[[-14 -33  21]
 [ -4  30  -4]
 [-17  -2  22]]
=>
[[ -4  30  -4]
 [-14 -33  21]
 [-17  -2  22]]

[[  3  -5  -9   9 -11  12]
 [-13   6   8 -15  11   1]
 [  5   3  16   0  21 -25]
 [  0  -3 -17 -11  12  34]]
=>
[[  0  -3 -17 -11  12  34]
 [  3  -5  -9   9 -11  12]
 [-13   6   8 -15  11   1]
 [  5   3  16   0  21 -25]]

[[  5  21  -7  -2  -7  -1 -30   2   3   2]
 [  1  25 -36 -27  30  10 -17  -7  10 -14]]
=>
[[  1  25 -36 -27  30  10 -17  -7  10 -14]
 [  5  21  -7  -2  -7  -1 -30   2   3   2]]

[[ 28  -9 -13   0  -2  25   0  -7  21]
 [-17  -3   4  -3   4 -16  -2   0 -14]
 [-16   5  -9  -1  20 -14  -1  -4 -10]]
=>
[[ 28  -9 -13   0  -2  25   0  -7  21]
 [-16   5  -9  -1  20 -14  -1  -4 -10]
 [-17  -3   4  -3   4 -16  -2   0 -14]]

[[ -1  -8   3 -17   0 -14  -5  -2   3]
 [  7 -18  -2 -26  -4  -1 -18 -17  14]]
=>
[[  7 -18  -2 -26  -4  -1 -18 -17  14]
 [ -1  -8   3 -17   0 -14  -5  -2   3]]

[[  7   6  16   9]
 [-15   4   0  26]]
=>
[[-15   4   0  26]
 [  7   6  16   9]]

[[-24 -12   2  28 -33 -29  31  33  31  20  16  24 -12 -24  31]
 [ -9 -22   0  34 -21 -16  30  25  35  -3   4  30 -27 -27  32]
 [ 32 -29  15   9  36  33  26  35  35 -11 -18   3 -28 -32  26]
 [ 29 -28  34 -30  30  30 -28  24 -23  19  25 -33  10 -10   4]
 [ 17 -30   9 -14  12  19 -26  -6  17 -32   2  -3  13  18 -30]]
=>
[[ -9 -22   0  34 -21 -16  30  25  35  -3   4  30 -27 -27  32]
 [-24 -12   2  28 -33 -29  31  33  31  20  16  24 -12 -24  31]
 [ 17 -30   9 -14  12  19 -26  -6  17 -32   2  -3  13  18 -30]
 [ 32 -29  15   9  36  33  26  35  35 -11 -18   3 -28 -32  26]
 [ 29 -28  34 -30  30  30 -28  24 -23  19  25 -33  10 -10   4]]

[[  1  -1   2  -5 -29  -8 -28]
 [ -3   5 -23 -22   8   9  23]
 [-17 -29 -13   0  -7 -15  12]
 [ -8 -24  -2  15  13 -15  20]]
=>
[[ -3   5 -23 -22   8   9  23]
 [-17 -29 -13   0  -7 -15  12]
 [ -8 -24  -2  15  13 -15  20]
 [  1  -1   2  -5 -29  -8 -28]]
